Below is a small trained network, with its code and all its weights. Each question gives an input and a class and asks what happens when units are switched off, that is, made to give their printed mean instead of their output.

import numpy as np


def w(rows, s, z=0):
    codes = np.array(rows[::2]) - 128.0
    scale = np.full(codes.shape[1], s)
    scale[-1] = z or s
    return codes * scale


def f(y):
    return y / 2 * (1 + np.tanh(0.7978845608 * (y + 0.044715 * y**3)))


def log_softmax(a):
    a = a - a.max(-1, keepdims=True)
    return a - np.log(np.exp(a).sum(-1, keepdims=True))


def net(x, mask):
    res = np.array(x, float).reshape(1, 3) / 4 @ E
    y = f(res @ A[0][:, :-1].T + A[0][:, -1])
    res = res + np.where(mask, y, B[0][:, -1]) @ B[0][:, :-1]
    return log_softmax(res[-1] @ U[:, :-1].T + U[:, -1])


A, B = {}, {}
E = w([
[158,133,204,167,191,85,168,24,198,133,70],'x0',
[120,190,59,203,132,115,173,12,35,90,136],'x1',
[184,181,155,94,198,196,144,138,148,110,199],'x2',
],0.011)
A[0] = w([
[227,186,136,75,137,207,137,112,125,111,183,81],'N1',
[121,31,158,101,153,156,32,152,221,161,131,159],'N2',
[188,23,120,87,150,144,95,173,219,161,118,4],'N3',
[108,133,18,84,95,191,70,182,112,133,176,27],'N4',
[144,77,217,176,186,116,175,19,254,156,105,2],'N5',
[159,175,126,111,98,157,199,74,15,102,130,56],'N6',
[196,178,152,105,236,150,118,142,172,149,250,168],'N7',
[132,168,20,163,171,86,120,37,103,112,140,37],'N8',
[121,62,107,169,44,134,107,115,136,226,36,137],'N9',
[124,181,156,127,157,154,173,159,120,140,146,10],'N10',
],0.0073,0.0064)
B[0] = w([
[85,100,111,127,139,77,156,118,86,128,71,199],'N1',
[156,117,133,89,167,118,126,134,140,98,162,244],'N2',
[118,118,107,81,157,156,89,89,155,141,167,195],'N3',
[159,162,178,137,84,138,123,135,125,203,99,217],'N4',
[131,154,164,109,84,141,132,182,136,178,83,241],'N5',
[149,123,97,90,142,144,91,92,173,143,139,204],'N6',
[107,114,104,151,121,91,143,114,74,101,112,254],'N7',
[151,101,121,97,176,153,107,97,146,135,147,217],'N8',
[106,89,132,173,118,86,145,123,91,78,112,201],'N9',
[41,38,122,28,91,110,49,4,108,252,93,127],'N10',
],0.019,0.0098)
U = w([
[66,56,124,126,135,57,149,101,74,106,104,83],'0',
[169,110,125,60,189,175,110,81,185,132,178,88],'1',
[160,208,177,103,73,155,142,140,131,219,101,90],'2',
[190,212,133,185,163,124,195,162,111,4,171,254],'3',
],0.014,0.015)

Each question gives the input, the list of numbers given to net, and the class t.
The units are the neurons (one row each of A and B). Each row of codes is followed by its name. A weight is (code - 128) times the scale printed after its matrix; where a second scale follows, it is the last column's (A, B and U).
mask holds one flag per neuron, in row order. A switched-off neuron (its flag False) gives its mean, the last column of its row in B, instead of its output. The means were averaged over made-up inputs and are rounded, as every weight is.
A unit's drop is (log p(t) with every unit on - log p(t) with that unit switched off) / (log p(t) with every unit on - log p(t) with every unit switched off).
The circuit of an input: a set's keep is (log p(t) with only the set's units on - log p(t) with every unit switched off) / (log p(t) with every unit on - log p(t) with every unit switched off). Starting from all 10 units, units are removed one at a time, each time the one whose removal leaves the highest keep (on an exact tie, the one counted first), for as long as the keep stays at least 0.8.
units of the circuit, in order: the units of the circuit, biggest drop first
most important unit: the unit with the biggest drop
k most important neurons: the k neurons with the biggest drops, biggest first
drop of u: that unit's drop, to one decimal
input [8,-3,-4], class 2: most important unit => N5
input [-5,4,-1], class 2: 3 most important neurons => [N4, N2, N3]
input [-3,-5,5], class 0: 2 most important neurons => [N7, N1]
input [-6,8,7], class 1: 4 most important neurons => [N6, N8, N9, N4]
input [5,-3,3], class 2: 2 most important neurons => [N5, N9]
input [-8,-5,8], class 0: 2 most important neurons => [N7, N1]
input [3,3,2], class 3: 3 most important neurons => [N4, N3, N10]
input [-2,6,8], class 0: 2 most important neurons => [N1, N7]
input [1,2,-3], class 3: 3 most important neurons => [N1, N7, N10]
input [-4,-3,-2], class 2: 4 most important neurons => [N4, N7, N8, N6]
input [-1,3,4], class 0: 2 most important neurons => [N1, N2]
input [-8,6,-6], class 2: 2 most important neurons => [N4, N7]
input [0,3,0], class 3: 2 most important neurons => [N3, N10]
input [6,8,-1], class 1: units of the circuit, in order => [N8]
input [0,-2,6], class 0: drop of N3 => 0.0
input [1,-2,3], class 3: drop of N9 => 0.1
input [-1,-6,6], class 0: drop of N7 => 1.3
